Each row is followed by its group and then its class within the group.
[ 42.6  -0.2  -5.9  13.4   4.4   7.3 -22.2  -9.2   5.8  12.7   8.6 -12.6
   0.0   3.3   8.8   4.8   2.6  -4.0 -12.8  -5.7   8.1  16.2   1.6   3.1
  42.8 -13.4  -7.7 -11.1 -20.3  13.3  -0.1  -0.9   1.5 -37.1   0.8   9.1
  15.0  11.0  -0.4   1.0 -23.6  13.5  -2.4  28.9  -7.5  13.5  52.2]	Bug.fil
[ 12.8 -10.1 -13.5  -0.8  -9.8  11.6 -12.5  -1.8   1.0   8.3  12.8   0.8
  16.9  -7.3   5.4 -17.9  -4.5  -3.7 -14.2   8.0  18.8   6.0  11.9   5.4
  19.4 -12.5  -4.3  -8.9  -9.2  22.3   8.0  -8.1  40.9  -8.2   4.1  11.6
  22.7  -0.2   2.3   0.1   3.3  -1.7 -15.5  -1.2   2.8   7.9  13.2]	bib.devu
[ 16.6  -2.3 -13.9  -2.4  -8.7  -7.3 -25.3  -0.7   5.0  -2.0   0.8   0.9
  11.6 -10.6   1.7  -8.2  -0.7 -18.8 -18.9  11.2  77.4   7.3   9.6  13.8
  27.1 -10.1  -2.4 -16.6  15.1  40.1  14.3 -25.9  11.8 -13.0  -8.8  22.7
  15.4   2.6  -3.3 -10.6  10.4  -6.8 -14.3  -5.4   4.6  24.8  31.9]	bib.Resi
[ 25.6   5.4   2.4  14.9  17.4  -2.2 -14.5  -5.9   6.5  11.7  -9.6  -2.5
  10.6   9.7  12.9   5.7   9.7  -0.6 -15.0   8.9  49.2  -5.2  -0.8  11.8
  13.8 -15.7  -0.6 -30.1   0.7  28.4   1.2 -14.7 -32.5 -27.1  -6.9  -2.1
  13.7   7.1   8.8  -0.3 -19.9  12.1   5.7  48.5  -7.2  10.5  77.4]	Bug.fil
[ 52.2  -1.8  -1.9  10.6  23.3   2.5 -19.0   5.0   7.6  18.7 -11.9 -23.2
  24.3  -2.1  17.6  -3.8   0.6  -1.6 -26.4   4.4  14.9  15.5   4.8   7.7
  24.3 -34.1   9.3 -29.3  -4.5  17.5   0.0   5.1 -27.0 -31.3  -1.3   4.7
   2.4  10.1   1.0   4.7 -19.2  30.2 -11.8  61.7  -3.1   5.6  77.4]	Bug.ribun
[ 36.6  -6.7 -11.1  10.3   9.9  11.8  -2.7  -2.7  -4.0  13.5  -8.9 -34.5
 -11.9  -7.4   3.9 -12.0   2.3  -4.8 -27.7   7.3 -13.8  -3.4   9.1   9.3
  20.0  -3.9   0.1 -25.2 -13.2  13.3  -1.6  -2.7  14.5 -19.2  -2.8   1.7
  -8.4   3.8  11.5   5.0  -4.4 -11.0  -0.5  37.3  -4.7   7.6  46.0]	Bug.sizol
[ 40.3  -1.7   3.4   6.4  29.2   1.9 -13.1   1.1  16.0   7.9 -14.2  -6.8
  17.3  -8.7   3.6 -20.4  -7.5   0.1   2.2  14.8  19.2   5.8   7.5   8.9
  14.1 -10.9  45.1 -18.9  -0.6  15.5   1.5   5.1 -27.1 -14.4  -6.6  -4.1
   6.9  21.2 -18.6  -1.2 -19.7  13.4   6.4  48.2  -6.3   4.2  62.5]	Bug.ribun
[ -7.0  -5.9 -11.6   1.4 -16.3  -8.9 -17.7  -7.2  -5.2   5.0   1.5  11.2
  -5.5  -5.2  -0.5 -20.1   6.7  -9.1 -10.3  -1.5  25.8   1.4   8.4   2.1
  17.5  -7.8 -12.4 -11.0  -8.9  26.8   4.5 -17.5  37.5  -4.7   2.4   8.2
  14.1   2.0   7.2  -2.7   9.8 -11.9  -7.1 -11.5  -0.4  20.2   6.2]	bib.Resi
[ 34.8  -1.5  -6.3  13.4   3.3  -1.1  -5.6  10.2  10.3  14.4  -0.4  -5.3
   3.9  -3.0   8.7 -14.2   5.1  -2.0 -36.1   9.1  16.2   3.5  12.6  19.1
  27.0 -15.4   6.3 -27.2  -9.0  15.7   3.0 -13.6  -3.6 -37.6  -0.8   5.8
   9.5   3.2   7.3   3.2 -11.5   8.2  -1.6  49.0  -8.3  12.4  76.1]	Bug.sizol
[  1.5 -18.9 -19.0  -3.6   7.0  -3.9 -36.9  -4.7   3.7  -4.7   3.9  13.9
  12.0 -11.2   6.3 -12.4   2.0 -18.6  -8.3  13.5  24.1  21.5   4.9   1.5
  20.9 -10.3 -10.1 -11.1   0.0  18.9   0.8  -6.1  26.4   3.5   2.0   4.7
   2.4   4.6   5.6  -0.8  -7.3  13.3  -8.6  -2.9   1.7  24.2  33.5]	bib.libas
[ 25.7 -16.9  -9.8   7.3   3.0  -0.8 -20.7  -0.2  -8.0   0.2  -0.8  -3.4
  -7.3  -3.9   4.4 -14.2  12.9 -21.3 -15.5   6.5  44.7   1.0   8.1  -1.8
  26.0 -18.4  -6.1 -22.6 -10.9  30.0   3.2  -7.6  41.5 -16.6  -1.9   5.4
  11.1   3.7   6.3   3.7   3.2  -7.2 -11.2   5.5  -5.8  34.7  39.5]	bib.libas
[ 16.8   0.9 -14.7  11.2  -7.7   1.0 -18.9   0.1  12.9  -0.5  -1.3  -0.3
  13.3  -2.9   5.9  -9.1  -1.4  -7.0 -22.9  10.4  49.2   6.9   6.7   9.4
  16.1 -11.5  -5.2 -18.2 -10.6  23.7  -6.5 -13.1 -16.8 -16.4   1.1  -1.9
   9.8   8.7   7.2   6.0 -19.1  22.4  -4.2  24.4  -8.6  14.8  44.6]	Bug.fil
[  1.9  -8.5 -26.0  -3.5 -21.2  19.8 -24.0  -0.5  -1.0   9.1   5.3  -4.6
 -13.8  -9.2  -6.3 -31.9  -3.4 -10.4 -20.0   6.1  19.6  -2.3   8.2  -3.5
  13.0 -10.7 -16.1 -18.2 -20.6  23.1   5.8 -22.8  46.3  -3.7   3.0  -2.9
   7.3  -9.1  14.6   0.8  -4.6 -12.0 -10.0 -21.4  -9.7  30.4  -8.2]	bib.devu
